Each row has a class, written after it.
248 56 93 28 44 -85 155 119 164 -192 -40 319 97 102 -246 60 61 -294 81
 -249 1 67 368 53 -22 49 -61 -156 60 -94 -144 249 306 | fina
-83 -158 -2 -50 -24 -191 118 161 -307 285 -311 -136 43 129 43 181 230
 -196 -165 -103 176 410 -114 -5 28 -102 -352 164 -257 -288 -2 55 84 | Kunop
-92 -21 -272 -204 85 -3 78 48 256 -191 63 -151 322 51 160 -137 -120 -370
 -231 335 -44 42 2 26 5 -61 335 22 15 74 -61 46 -299 | Kefu
-422 -36 -151 228 178 -162 -136 -174 -168 89 -177 -153 252 278 155 -181
 112 -6 -149 -315 246 218 105 -93 103 -221 15 76 -145 -5 -211 -39 -244 | Boban
120 -227 480 632 -114 -29 -259 130 190 112 2 192 236 -32 -165 -131 321
 301 236 29 164 -98 -233 -222 324 -50 -224 -59 -10 82 44 140 358 | Kefu
319 207 -92 -142 -162 -227 204 38 -174 263 -268 -205 -283 -134 30 88 21
 34 -248 -104 246 49 123 202 -418 66 -228 165 -155 -237 -168 103 -226 | gilin
-1 -76 52 -30 3 73 161 296 211 256 115 175 -30 263 19 434 -44 -129 -101
 395 -392 -130 -190 -69 -11 6 -116 34 -12 11 162 -65 289 | gilin
139 88 199 152 205 -68 -35 -84 -293 -126 73 -106 1 -7 -108 92 -38 308 64
 -683 58 64 373 175 65 -26 145 38 3 75 63 -186 -64 | pifi
104 -269 15 -41 110 -114 159 324 176 -56 -12 81 300 112 -113 -113 157
 -184 -401 -31 -28 190 137 -55 172 -14 77 138 27 1 -39 157 119 | pibe
-177 118 199 -113 123 -126 132 180 3 355 -79 58 84 416 243 555 226 -516
 -208 -69 31 235 95 -41 -51 -150 85 -183 18 37 -202 66 122 | nurut
102 10 92 -59 -335 -29 85 -439 195 127 168 225 -355 -53 7 439 6 -267 248
 -209 -156 148 341 28 -266 -50 -144 -148 -6 -188 -292 270 -19 | Boban
-45 -51 -140 81 -106 251 -246 -269 -74 -97 -46 -29 -84 -290 33 26 -347
 -58 68 -37 64 -3 -274 -239 126 32 248 -212 155 128 165 75 -303 | loro
21 12 250 398 -168 146 -196 -439 -45 392 142 -7 -425 -241 -73 274 -85
 370 541 -48 -77 -62 329 -151 63 -188 -394 -159 -67 -54 132 60 -38 | fakeb
-290 -109 -185 92 7 260 -287 322 22 -157 -237 -382 160 -151 118 -478 -16
 293 159 558 23 133 -248 16 159 177 151 173 -219 207 -145 167 -151 | nurut
135 -188 -105 -178 -34 -32 206 293 -89 135 -126 -215 -1 209 65 388 95
 -147 -309 68 -149 363 -282 -61 -165 -134 59 67 39 -231 -84 129 -15 | lazav
130 -53 224 -220 -280 68 147 -67 -505 457 -384 -159 -206 249 35 899 151
 84 343 -245 18 307 -303 22 147 98 -193 -240 -175 -236 77 -142 225 | pifi
-378 2 -81 -258 289 77 -86 -98 -4 30 90 -169 1 94 213 -274 157 -403 -184
 -32 15 376 252 -240 -46 135 691 -172 123 193 16 -8 -121 | Kefu
197 -108 -112 325 241 144 -235 358 104 -459 -37 6 41 -66 -156 -611 -127
 -57 -119 136 -4 -33 11 245 270 205 -64 -57 -175 128 -52 -21 -36 | nurut
-141 -61 172 -217 151 25 -72 -24 -167 185 -136 -89 -14 72 173 51 126 216
 -234 -217 129 329 -228 -7 101 405 421 -120 -140 293 136 -132 76 | Boban
58 -100 28 152 -160 -83 -2 -70 61 37 -116 88 6 148 -168 78 89 -314 -170
 -163 220 327 47 21 53 8 -438 -106 -210 -139 -7 193 22 | nurut
-32 -72 -379 -401 49 -310 438 69 -118 154 -316 -83 359 203 -73 50 -2
 -518 -505 -229 187 457 50 134 -261 98 -314 226 -312 -317 -343 25 -242 | fakeb
-168 -187 -182 -242 -5 304 -194 357 -268 -54 -152 -195 -123 48 142 158
 -181 -140 -10 488 -59 245 -440 135 473 188 -167 -85 -237 17 179 -224
 -209 | fina
-123 -77 118 294 181 -24 61 -165 347 -58 172 30 721 346 -243 71 -44 -113
 -95 110 -168 402 -157 -73 285 -366 -269 -303 -196 52 -160 -37 -160 | nurut
499 -350 -118 -501 -82 44 227 298 -291 158 -79 52 -142 -289 -77 196 -58
 -34 -215 180 47 -68 -168 229 318 204 -185 59 -319 -198 142 -158 11 | pifi
97 -117 -274 -382 -228 -197 110 199 -86 19 -375 -96 137 43 31 381 50
 -495 -465 99 327 497 -215 284 -31 67 -207 5 -366 -223 -300 82 -550 | fakeb
101 -105 179 429 -229 -40 43 54 115 263 -318 -50 265 -43 12 345 227 -309
 -165 233 188 421 -162 -120 228 -269 -375 -203 -160 -160 2 315 -85 | pifi
282 -154 -151 -23 -202 60 357 -162 79 279 -163 -119 -2 -15 -63 381 -193
 -289 -189 270 -98 4 -74 -49 53 -82 -355 -174 -93 -289 171 -60 -76 | lazav
-206 160 -295 -257 -333 -82 355 -350 -92 37 -223 -125 -26 82 -21 317 9
 -314 -109 100 -115 107 17 -189 -408 -188 27 -61 257 -275 -24 8 -243 | pifi
59 -83 -265 -418 -54 -182 168 202 -2 50 -153 -56 -4 19 91 -234 206 -132
 -395 72 204 -255 92 64 -246 286 361 217 16 -8 -271 -165 -196 | Kefu
-307 92 0 -446 159 -75 145 12 -99 -124 84 -162 189 88 100 -16 201 -341
 -203 -233 11 309 303 92 -328 320 878 55 23 65 -196 -111 -204 | fakeb
-329 -50 -281 -364 97 -161 -11 193 -84 124 -108 -20 -36 402 73 114 91
 -375 -308 23 60 189 39 143 -110 -12 -86 68 -272 -16 -341 -137 -230 | nurut
-220 -114 -111 -440 -374 -271 475 -407 -70 325 -206 -257 288 131 -37 13
 185 -214 -365 -1 167 215 3 -48 -132 129 -184 148 -144 -292 -157 -103
 -218 | pibe
-193 -190 -83 -119 137 20 -54 366 350 153 -142 -78 154 560 66 365 112
 -427 -142 413 -291 502 -113 -135 139 -146 31 -253 -89 106 -373 237 -22 | fakeb
-66 -21 15 70 144 -162 52 296 274 -33 1 266 302 311 -139 250 113 -259
 -200 -107 -56 106 131 -4 20 -225 -53 36 24 88 -210 30 8 | loro
142 16 226 172 330 77 -243 176 -11 -68 117 290 46 -6 -91 -291 145 -226
 256 -157 119 115 -23 75 274 31 47 -284 -160 67 13 -89 253 | loro
-451 -135 -53 -349 -64 -47 130 -67 -39 480 -47 -371 82 330 123 339 155
 -301 -134 273 -117 474 -49 -285 -64 -170 10 2 -86 -99 -163 55 -204 | Kefu
-441 24 -305 -90 -27 -145 173 -130 196 -68 -238 -249 426 277 -4 162 -71
 -323 54 86 -147 412 194 -9 -43 -330 -34 82 -128 -113 -336 204 -235 | loro
-66 -202 -65 252 -129 110 -306 110 -220 237 -176 -148 -156 -96 126 -111
 107 -28 68 212 272 -8 -290 -149 143 -98 -217 0 -148 -135 -54 115 -113 | lazav
-396 -112 -229 -304 -63 -11 7 -62 -63 83 -144 -251 85 193 57 0 294 -196
 -196 3 47 571 58 -47 -130 108 222 38 -180 -14 -233 -149 -380 | pifi
-12 -206 -119 -83 -215 59 116 128 -81 240 -252 -193 80 35 113 241 98 -75
 -156 358 41 -81 -181 -6 160 79 62 48 -187 -92 48 -91 -125 | pifi
117 52 -23 -26 79 -88 15 45 -254 66 -187 -105 -96 197 66 -23 113 111 -78
 -257 101 126 -16 211 6 91 6 -2 -158 -91 -5 -61 10 | pibe
-27 -184 -199 84 310 -9 122 384 -14 -60 -183 -9 156 413 -4 -160 33 -602
 -89 107 -131 45 84 -144 191 -199 141 -68 12 -230 -25 153 363 | Boban
-85 -267 -83 129 -410 108 -17 19 -240 31 -192 -171 -95 -410 46 80 41 165
 140 327 67 39 -163 -103 214 -83 -207 183 -20 -309 137 -10 -193 | fina
56 -130 -46 100 362 -187 84 399 -131 -54 -198 -130 520 3 -102 -262 98
 -346 -865 15 286 212 96 159 341 -15 61 -5 -266 62 -125 -48 -407 | pifi
499 -124 157 419 215 107 -162 18 -51 -80 218 390 -169 -206 -91 -195 -161
 -62 -51 -206 103 -485 -33 -41 317 74 29 -282 125 29 427 -273 178 | fakeb
-427 69 217 295 77 32 -133 157 -1 221 70 -354 45 414 246 89 214 -343 74
 287 -138 392 8 -114 103 -318 -190 -89 14 -101 -273 91 -110 | fina
417 -160 91 72 14 -235 224 334 -177 141 -263 -91 195 -163 -31 29 64 -107
 -78 225 115 -215 -115 232 212 -201 -275 87 -287 -353 -145 14 89 | Kunop
173 10 269 109 -143 -48 277 -4 -32 410 73 -165 -98 37 41 507 -18 143 129
 359 -284 -186 61 21 158 -320 -363 -18 -35 -251 128 -29 175 | gilin
163 -333 213 322 -134 -109 -5 -18 177 495 41 84 168 -61 -210 258 -36 -27
 -228 264 35 49 -217 5 274 -207 -704 -108 -511 -118 -171 55 -172 | nurut
-310 -190 -218 250 -53 85 -63 117 5 294 -357 -320 136 0 187 -29 26 -308
 -176 414 99 111 -23 -362 116 -166 168 -39 -32 -111 -117 221 -281 | fina
-1 68 20 267 83 -25 33 111 -190 -206 -24 -159 72 118 -35 -305 -7 221 89
 -99 -26 -349 -69 40 -34 -45 73 145 162 -76 83 -286 141 | nurut
-26 -258 -191 -46 233 -194 54 348 -189 -30 -336 -124 490 -147 -128 -444
 32 55 -231 79 284 -8 81 190 359 102 -68 275 -468 -50 -146 45 -51 | Kefu
-207 73 -214 -43 32 -42 101 -216 -53 -100 -90 -131 166 99 25 -210 -40
 -332 -246 -141 100 349 -11 -149 -153 2 57 -90 102 -117 -57 -21 -269 | fina
-214 -61 220 253 -279 95 -106 -379 97 128 75 -61 -68 394 -51 328 157
 -172 336 -116 -215 518 -107 -133 20 -99 -236 -249 -49 -169 -33 163 80 | pibe
11 -117 183 230 -16 -9 -142 -35 -101 409 30 -76 -103 58 -38 275 107 23
 -40 2 18 305 -110 -89 138 -270 -447 -134 -217 -65 -74 -46 -212 | pifi
45 -226 109 397 -204 261 -428 102 -94 -39 -9 129 -291 -142 44 -68 -47
 181 302 396 37 -335 -431 -125 458 -59 -206 -145 2 10 236 86 147 | Boban
123 -113 -165 -311 -90 -275 325 -412 -429 56 -92 -127 60 -80 -312 -169
 109 31 -372 -674 272 131 430 100 -168 177 5 120 -210 -312 -220 -71 -299 | pifi
-458 182 218 54 342 -96 -174 151 -197 24 17 -105 151 132 147 -173 399
 119 51 -146 114 25 349 7 -66 -70 563 14 48 207 -227 -48 43 | lazav
55 -50 11 31 -38 -70 164 207 -35 -5 -201 -123 216 -167 84 -32 152 -190
 -196 277 44 86 -19 -36 -49 -79 222 101 -33 -156 -26 455 84 | Kunop
-66 -60 -47 521 200 274 -349 264 306 -378 -71 17 313 -144 144 -403 -33
 -88 33 349 48 -72 -112 -216 292 -71 400 -96 214 330 179 65 -72 | Kunop
188 -303 -41 194 -104 107 -23 189 -196 378 -379 -17 216 -333 147 -382
 -65 -15 -349 460 476 -332 -647 -168 583 331 -380 5 -255 -15 341 -157 89 | gilin
212 -58 -170 48 -126 315 -195 253 -329 -192 -147 -257 -591 -305 97 71
 -342 148 370 234 -170 -261 -226 62 83 42 67 87 129 -76 489 -161 48 | pifi
-273 52 -282 -384 -238 -124 128 -102 -116 -68 -149 -7 -222 -62 -56 179
 -82 -41 153 -32 -119 -9 196 96 -403 -7 -9 262 -17 -171 -292 37 -163 | Boban
-160 -135 110 -507 -121 -196 335 -53 -203 573 -5 -234 -161 244 -92 520
 217 -101 -112 66 -159 300 224 46 -8 -113 -209 66 -309 -280 -142 9 23 | loro
-98 -11 318 -11 -17 110 -51 -78 281 264 335 115 -156 565 -183 671 123
 -37 425 101 -457 320 274 -118 161 -414 -324 -303 14 22 -15 72 190 | pibe
151 -227 -311 -188 40 65 95 158 75 210 -43 -116 -46 44 152 181 -186 -143
 -102 158 -60 6 -219 -27 -85 -65 -16 117 -132 -95 86 -167 -84 | lazav
-360 44 -235 -431 -103 53 43 -177 -55 -11 -202 -221 -31 143 85 -42 143
 -83 -144 22 30 366 183 -59 -97 338 354 -71 2 107 -231 -69 -274 | gilin
73 -153 -103 1 7 101 115 71 -169 -67 -246 -201 187 53 209 -12 100 -201
 -272 39 89 122 -305 -155 121 122 459 -78 132 -85 219 -76 -6 | Kunop
56 -188 -151 235 -345 24 14 -437 -109 387 -257 -339 183 -317 -166 200
 -126 -62 -117 156 252 466 -279 34 -17 -147 -448 -163 -622 -358 -241 -94
 -860 | nurut
136 -137 234 -108 -80 -139 11 -115 -188 309 14 256 -86 133 -78 272 201
 62 -72 -233 171 -69 -118 -69 145 18 -282 -136 -100 -52 0 -25 206 | Kunop
115 -13 -24 -189 -128 -144 304 152 -254 278 -212 -186 -42 232 59 302 129
 -226 -234 -25 95 103 -98 169 -118 14 -281 88 -179 -309 -149 -123 -29 | nurut
-135 31 -43 152 -159 67 -79 -444 169 -195 111 180 -13 -214 -98 -374 37
 -91 -52 -83 95 -72 226 -205 -97 239 310 -145 152 79 135 78 -49 | gilin
